Below is a small trained network, with its code and all its weights. Each question gives an input and a class and asks what happens when units are switched off, that is, made to give their printed mean instead of their output.

import numpy as np


def w(rows, s, z=0):
    codes = np.array(rows[::2]) - 128.0
    scale = np.full(codes.shape[1], s)
    scale[-1] = z or s
    return codes * scale


def f(y):
    return y / 2 * (1 + np.tanh(0.7978845608 * (y + 0.044715 * y**3)))


def log_softmax(a):
    a = a - a.max(-1, keepdims=True)
    return a - np.log(np.exp(a).sum(-1, keepdims=True))


def net(x, mask):
    res = np.array(x, float).reshape(1, 3) / 4 @ E
    y = f(res @ A[0][:, :-1].T + A[0][:, -1])
    res = res + np.where(mask, y, B[0][:, -1]) @ B[0][:, :-1]
    return log_softmax(res[-1] @ U[:, :-1].T + U[:, -1])


A, B = {}, {}
E = w([
[13,116,125,69,91,152,145,229,127],'x0',
[133,18,179,174,42,52,149,90,129],'x1',
[120,112,38,70,180,81,16,103,255],'x2',
],0.0077)
A[0] = w([
[186,69,86,164,134,53,94,58,168,175],'neuron 0',
[130,40,89,120,115,13,57,86,197,199],'neuron 1',
[141,222,58,75,227,185,107,139,136,177],'neuron 2',
[244,101,152,228,107,83,134,8,130,218],'neuron 3',
[233,90,142,217,106,84,144,33,101,196],'neuron 4',
[75,112,165,123,89,178,178,191,97,191],'neuron 5',
[125,213,66,73,216,177,96,142,155,188],'neuron 6',
[142,202,86,111,195,154,105,95,148,177],'neuron 7',
[60,140,141,115,99,183,177,224,95,167],'neuron 8',
[57,55,144,93,73,82,125,167,157,207],'neuron 9',
[99,222,127,99,168,232,145,197,120,247],'neuron 10',
[180,193,69,109,212,141,87,99,161,211],'neuron 11',
[55,97,69,47,128,109,64,176,190,162],'neuron 12',
[97,95,255,168,32,133,239,165,54,254],'neuron 13',
[56,109,89,59,139,95,78,144,180,160],'neuron 14',
[137,124,226,201,62,142,225,132,29,195],'neuron 15',
],0.0065,0.0044)
B[0] = w([
[106,87,170,87,157,176,107,70,181,183],'neuron 0',
[64,45,133,81,136,144,152,97,212,201],'neuron 1',
[168,197,138,215,133,94,57,165,121,201],'neuron 2',
[95,145,254,120,204,206,144,43,137,210],'neuron 3',
[85,151,223,145,171,186,168,61,135,197],'neuron 4',
[129,102,96,124,74,151,144,156,59,187],'neuron 5',
[157,194,124,203,116,67,59,164,149,202],'neuron 6',
[175,189,143,148,164,130,62,131,145,176],'neuron 7',
[147,117,86,93,84,145,129,172,50,191],'neuron 8',
[93,64,88,128,73,140,174,164,131,181],'neuron 9',
[162,152,100,164,115,100,116,198,61,208],'neuron 10',
[165,166,151,126,154,121,54,121,152,197],'neuron 11',
[105,125,78,135,109,70,137,133,172,196],'neuron 12',
[100,105,133,178,75,182,199,143,58,249],'neuron 13',
[100,130,92,129,102,64,129,126,179,183],'neuron 14',
[84,151,144,175,105,129,212,108,73,230],'neuron 15',
],0.0083,0.012)
U = w([
[106,151,91,135,114,79,102,145,171,187],'0',
[217,193,104,167,143,98,87,181,104,160],'1',
[99,76,54,35,110,92,147,126,170,144],'2',
[100,69,147,105,104,172,155,126,147,2],'3',
[130,103,74,114,62,153,154,184,49,220],'4',
[177,156,154,118,165,154,78,93,149,23],'5',
[120,106,160,2,185,179,123,84,150,120],'6',
[100,160,171,185,134,157,182,88,92,122],'7',
],0.0078,0.0012)

Each question gives the input, the list of numbers given to net, and the class t.
The units are the neurons (one row each of A and B). Each row of codes is followed by its name. A weight is (code - 128) times the scale printed after its matrix; where a second scale follows, it is the last column's (A, B and U).
mask holds one flag per neuron, in row order. A switched-off neuron (its flag False) gives its mean, the last column of its row in B, instead of its output. The means were averaged over made-up inputs and are rounded, as every weight is.
A unit's drop is (log p(t) with every unit on - log p(t) with that unit switched off) / (log p(t) with every unit on - log p(t) with every unit switched off).
The circuit of an input: a set's keep is (log p(t) with only the set's units on - log p(t) with every unit switched off) / (log p(t) with every unit on - log p(t) with every unit switched off). Starting from the 12 units with the biggest drops (on a tie, the unit counted first), units are removed one at a time, each time the one whose removal leaves the highest keep (on an exact tie, the one counted first), for as long as the keep stays at least 0.8.
units of the circuit, in order: the units of the circuit, biggest drop first
k most important neurons: the k neurons with the biggest drops, biggest first
drop when u is switched off: that unit's drop, to one decimal
input [-2,-8,-8], class 4: units of the circuit, in order => [neuron 8; neuron 3]
input [-4,-8,-8], class 1: units of the circuit, in order => [neuron 10; neuron 2]
input [-1,2,7], class 2: units of the circuit, in order => [neuron 1; neuron 12]
input [-8,-7,1], class 1: units of the circuit, in order => [neuron 2]
input [-8,-5,-3], class 5: 3 most important neurons => [neuron 13; neuron 3; neuron 11]
input [7,-2,3], class 0: 3 most important neurons => [neuron 13; neuron 12; neuron 14]
input [2,-1,1], class 1: 2 most important neurons => [neuron 1; neuron 13]
input [-3,1,6], class 6: 3 most important neurons => [neuron 1; neuron 0; neuron 10]
input [3,-2,3], class 0: 2 most important neurons => [neuron 12; neuron 14]
input [-4,-1,0], class 5: 2 most important neurons => [neuron 13; neuron 15]
input [8,-2,6], class 0: drop when neuron 6 is switched off => 0.2
input [1,1,-5], class 4: drop when neuron 3 is switched off => 0.2
